Here is a tiny trained network, its code and every weight. The questions are about switching its units off for an input and a class, where a switched-off unit gives its printed mean instead of its output.

import numpy as np


def w(rows, s, z=0):
    codes = np.array(rows[::2]) - 128.0
    scale = np.full(codes.shape[1], s)
    scale[-1] = z or s
    return codes * scale


def f(y):
    return y / 2 * (1 + np.tanh(0.7978845608 * (y + 0.044715 * y**3)))


def log_softmax(a):
    a = a - a.max(-1, keepdims=True)
    return a - np.log(np.exp(a).sum(-1, keepdims=True))


def net(x, mask):
    res = np.array(x, float).reshape(1, 3) / 4 @ E
    y = f(res @ A[0][:, :-1].T + A[0][:, -1])
    res = res + np.where(mask, y, B[0][:, -1]) @ B[0][:, :-1]
    return log_softmax(res[-1] @ U[:, :-1].T + U[:, -1])


A, B = {}, {}
E = w([
[183,140,204,226],'x0',
[51,98,253,72],'x1',
[36,24,87,210],'x2',
],0.0051)
A[0] = w([
[51,63,102,196,115],'N0',
[167,158,57,166,105],'N1',
[160,113,125,108,53],'N2',
[191,143,34,171,110],'N3',
[144,150,86,153,107],'N4',
[178,178,153,77,91],'N5',
[89,102,108,153,88],'N6',
[215,171,161,36,119],'N7',
[217,177,157,55,102],'N8',
[125,131,116,104,65],'N9',
[131,124,129,121,213],'N10',
[102,90,114,156,100],'N11',
[198,181,159,49,110],'N12',
[61,114,235,90,108],'N13',
[133,111,135,113,74],'N14',
[129,136,134,126,43],'N15',
[64,112,240,87,102],'N16',
[171,143,197,219,98],'N17',
[96,115,74,51,118],'N18',
[180,138,218,254,96],'N19',
[186,163,151,67,90],'N20',
[34,79,98,205,99],'N21',
[77,121,51,30,92],'N22',
[76,68,105,180,110],'N23',
[80,118,46,21,98],'N24',
[143,127,111,133,92],'N25',
[78,105,211,92,114],'N26',
[17,86,99,209,104],'N27',
[55,116,232,86,99],'N28',
[77,125,41,13,99],'N29',
[187,166,152,67,99],'N30',
[191,155,9,181,116],'N31',
[130,129,129,130,206],'N32',
[167,171,148,87,85],'N33',
[62,118,217,96,122],'N34',
[131,123,128,123,199],'N35',
[90,122,79,64,80],'N36',
[197,120,213,232,106],'N37',
[137,133,122,126,66],'N38',
[115,119,110,109,137],'N39',
[122,132,129,122,254],'N40',
[212,139,1,178,113],'N41',
],0.0095,0.0056)
B[0] = w([
[71,130,89,135,218],'N0',
[129,101,146,93,170],'N1',
[109,96,146,134,98],'N2',
[129,100,147,74,201],'N3',
[125,110,138,111,136],'N4',
[83,104,118,139,163],'N5',
[96,113,128,134,132],'N6',
[75,135,81,134,220],'N7',
[70,110,99,137,205],'N8',
[114,103,148,138,103],'N9',
[152,188,94,114,204],'N10',
[103,114,122,135,137],'N11',
[77,125,92,134,204],'N12',
[136,97,146,71,216],'N13',
[117,106,144,130,103],'N14',
[106,94,150,133,93],'N15',
[133,91,151,69,216],'N16',
[108,143,180,154,178],'N17',
[130,154,157,143,180],'N18',
[97,182,208,156,213],'N19',
[87,101,117,140,162],'N20',
[62,112,97,139,212],'N21',
[107,145,191,153,198],'N22',
[85,120,104,136,185],'N23',
[110,166,193,148,209],'N24',
[121,115,138,123,112],'N25',
[139,107,141,85,192],'N26',
[60,119,91,137,225],'N27',
[134,88,154,72,212],'N28',
[113,166,197,156,219],'N29',
[89,108,111,139,170],'N30',
[135,94,148,58,231],'N31',
[148,182,100,115,196],'N32',
[91,100,125,138,144],'N33',
[142,111,137,79,207],'N34',
[145,170,104,118,189],'N35',
[114,115,171,148,149],'N36',
[103,176,195,154,206],'N37',
[117,105,141,131,100],'N38',
[128,149,126,128,142],'N39',
[175,253,60,97,254],'N40',
[133,84,153,53,242],'N41',
],0.062,0.0043)
U = w([
[173,89,129,2,120],'0',
[41,127,15,157,99],'1',
[132,209,241,188,146],'2',
[250,180,17,127,254],'3',
[156,88,130,139,93],'4',
[162,83,142,157,88],'5',
[150,110,140,171,77],'6',
],0.0067,0.0028)

Each question gives the input, the list of numbers given to net, and the class t.
The units are the neurons (one row each of A and B). Each row of codes is followed by its name. A weight is (code - 128) times the scale printed after its matrix; where a second scale follows, it is the last column's (A, B and U).
mask holds one flag per neuron, in row order. A switched-off neuron (its flag False) gives its mean, the last column of its row in B, instead of its output. The means were averaged over made-up inputs and are rounded, as every weight is.
A unit's drop is (log p(t) with every unit on - log p(t) with that unit switched off) / (log p(t) with every unit on - log p(t) with every unit switched off).
unit that matters most: the unit with the biggest drop
k most important neurons: the k neurons with the biggest drops, biggest first
drop of u: that unit's drop, to one decimal
input [7,-1,6], class 2: 4 most important neurons	(N19; N37; N17; N7)
input [6,-8,7], class 0: unit that matters most	N41
input [-6,2,-6], class 1: 3 most important neurons	(N7; N12; N8)
input [4,0,-3], class 2: 2 most important neurons	(N19; N37)
input [5,3,-5], class 1: 2 most important neurons	(N7; N29)
input [-8,7,-7], class 2: 2 most important neurons	(N29; N24)
input [-7,0,-7], class 1: 2 most important neurons	(N7; N12)
input [7,6,-6], class 2: 3 most important neurons	(N19; N37; N17)
input [-3,2,0], class 3: 2 most important neurons	(N19; N37)
input [-8,-8,7], class 0: 4 most important neurons	(N41; N31; N3; N19)
input [0,6,-8], class 1: drop of N7	0.1
input [7,-5,3], class 2: drop of N19	0.9
input [-7,3,-5], class 2: drop of N18	0.0
input [7,-4,-5], class 2: most important neuron	(N19)
